Here is a tiny trained network, its code and every weight. The questions are about switching its units off for an input and a target symbol, where a switched-off unit gives its printed mean instead of its output.

import numpy as np


def w(rows, s, z=0):
    codes = np.array(rows[::2]) - 128.0
    scale = np.full(codes.shape[1], s)
    scale[-1] = z or s
    return codes * scale


def norm(h):
    return h / np.sqrt((h * h).mean(-1, keepdims=True) + 1e-5)


def f(y):
    return y / 2 * (1 + np.tanh(0.7978845608 * (y + 0.044715 * y**3)))


def softmax(a):
    e = np.exp(a - a.max(-1, keepdims=True))
    return e / e.sum(-1, keepdims=True)


def log_softmax(a):
    a = a - a.max(-1, keepdims=True)
    return a - np.log(np.exp(a).sum(-1, keepdims=True))


def net(x, mask):
    ids = ['αεζηθλμξπψ'.index(c) for c in x.split()]
    T = len(ids)
    res = E[ids] + P[:T]
    r = norm(res)
    for j in range(3):
        rows = slice(2 * j, 2 * j + 2)
        q, k, v = (r @ M[0][rows].T for M in (Q, K, V))
        z = softmax(np.where(np.tri(T) > 0, q @ k.T / 2**0.5, -1e9)) @ v
        o = O[0][rows]
        res = res + np.where(mask[j], z, o[:, -1]) @ o[:, :-1]
    y = f(norm(res) @ A[0][:, :-1].T + A[0][:, -1])
    res = res + np.where(mask[3:19], y, B[0][:, -1]) @ B[0][:, :-1]
    return log_softmax(norm(res)[-1] @ U[:, :-1].T + U[:, -1])


Q, K, V, O, A, B = {}, {}, {}, {}, {}, {}
E = w([
[178,34,64],'α',
[194,94,134],'ε',
[104,170,57],'ζ',
[198,3,39],'η',
[201,156,18],'θ',
[164,48,135],'λ',
[159,167,196],'μ',
[224,125,101],'ξ',
[158,24,82],'π',
[111,24,177],'ψ',
],0.0044)
P = w([
[118,137,145],'0',
[119,218,167],'1',
[112,56,158],'2',
[138,87,112],'3',
[147,246,148],'4',
[117,101,140],'5',
[152,135,99],'6',
[124,86,124],'7',
],0.014)
Q[0] = w([
[211,147,91],'head 0',
[107,240,143],'head 0',
[178,8,138],'head 1',
[168,168,119],'head 1',
[192,160,135],'head 2',
[115,53,119],'head 2',
],0.011)
K[0] = w([
[92,43,132],'head 0',
[255,115,155],'head 0',
[201,103,199],'head 1',
[104,54,78],'head 1',
[170,80,97],'head 2',
[65,180,254],'head 2',
],0.0085)
V[0] = w([
[250,172,96],'head 0',
[59,204,104],'head 0',
[37,132,139],'head 1',
[172,175,172],'head 1',
[1,140,185],'head 2',
[252,117,203],'head 2',
],0.0077)
O[0] = w([
[98,104,89,92],'head 0',
[238,181,60,50],'head 0',
[148,167,159,77],'head 1',
[2,147,89,168],'head 1',
[176,142,180,131],'head 2',
[24,150,135,254],'head 2',
],0.0084,0.0024)
A[0] = w([
[107,151,2,157],'neuron 0',
[135,161,156,138],'neuron 1',
[176,132,206,62],'neuron 2',
[240,187,112,159],'neuron 3',
[84,118,198,124],'neuron 4',
[149,48,155,156],'neuron 5',
[167,61,82,95],'neuron 6',
[119,155,88,93],'neuron 7',
[126,195,31,116],'neuron 8',
[96,130,53,145],'neuron 9',
[121,86,47,190],'neuron 10',
[90,147,133,4],'neuron 11',
[102,187,98,99],'neuron 12',
[140,115,144,112],'neuron 13',
[86,109,122,153],'neuron 14',
[112,146,81,158],'neuron 15',
],0.0098,0.0016)
B[0] = w([
[127,243,117,191],'neuron 0',
[113,119,107,136],'neuron 1',
[161,197,68,157],'neuron 2',
[232,2,18,221],'neuron 3',
[155,214,114,250],'neuron 4',
[137,58,206,254],'neuron 5',
[76,154,148,194],'neuron 6',
[154,129,132,121],'neuron 7',
[132,151,166,161],'neuron 8',
[185,230,76,183],'neuron 9',
[123,228,157,220],'neuron 10',
[93,128,126,137],'neuron 11',
[84,130,249,152],'neuron 12',
[142,90,148,131],'neuron 13',
[230,144,169,218],'neuron 14',
[60,194,150,146],'neuron 15',
],0.0042,0.0029)
U = w([
[90,102,90,128],'α',
[80,120,131,31],'ε',
[254,119,48,204],'ζ',
[36,89,36,136],'η',
[106,120,98,168],'θ',
[97,115,140,5],'λ',
[97,123,133,40],'μ',
[37,105,58,142],'ξ',
[171,128,179,245],'π',
[171,152,220,96],'ψ',
],0.0087,0.0023)

Each question gives the input, a string of symbols that net reads in full, and the target symbol t.
The units are the heads (2 rows each of Q, K, V and O) and the neurons (one row each of A and B). Each row of codes is followed by its name. A weight is (code - 128) times the scale printed after its matrix; where a second scale follows, it is the last column's (O, A, B and U).
mask holds one flag per unit, heads first, then neurons. A switched-off unit (its flag False) gives its mean, the last column of its rows in O or B, instead of its output. The means were averaged over made-up inputs and are rounded, as every weight is.
A unit's drop is (log p(t) with every unit on - log p(t) with that unit switched off) / (log p(t) with every unit on - log p(t) with every unit switched off).
The circuit of an input: a set's keep is (log p(t) with only the set's units on - log p(t) with every unit switched off) / (log p(t) with every unit on - log p(t) with every unit switched off). Starting from the 12 units with the biggest drops (on a tie, the unit counted first), units are removed one at a time, each time the one whose removal leaves the highest keep (on an exact tie, the one counted first), for as long as the keep stays at least 0.8.
circuit, biggest first: the units of the circuit, biggest drop first
unit that matters most: the unit with the biggest drop
heads that matter: for each layer, one digit per head in row order, 1 if its drop is at least 0.15 and else 0, layers parted by /
drop of u: that unit's drop, to one decimal
input ζ ψ μ ξ ε ξ ψ μ, target ζ: circuit, biggest first : head 0
input ζ α θ ζ α, target ζ: heads that matter : 011
input ψ ψ ζ, target ψ: circuit, biggest first : head 2; head 0
input θ θ ζ ζ θ, target ζ: heads that matter : 010
input ζ μ ξ ζ λ, target ζ: circuit, biggest first : head 2; neuron 3
input π π ε ψ θ ζ ψ, target ζ: heads that matter : 100
input μ ψ ε ζ ε, target ζ: circuit, biggest first : neuron 3; head 2
input ζ λ ζ ξ ζ ζ, target ζ: heads that matter : 101
input ψ λ θ ψ π ζ ζ, target ζ: heads that matter : 010
input ψ ε ζ ψ ζ ψ ψ, target ψ: heads that matter : 100
input ψ ξ ζ ζ π, target ζ: heads that matter : 000
input ζ λ ξ π, target ζ: heads that matter : 100
input π θ θ ζ ξ, target ζ: heads that matter : 011
input ψ α π ζ θ, target ζ: heads that matter : 011
input ζ ε π ξ λ ψ α, target ψ: heads that matter : 110
input ζ α θ θ ξ π ξ λ, target ζ: heads that matter : 100
input ζ ζ μ μ, target ζ: heads that matter : 100
input ψ ζ ψ ζ η, target ζ: unit that matters most : neuron 3
input ζ ζ ψ ψ, target ζ: drop of head 0 : 0.4
input π θ ξ ζ ξ, target ζ: drop of neuron 3 : 0.6
input ζ ξ ζ ζ ζ η ψ α, target ζ: drop of neuron 12 : 0.0
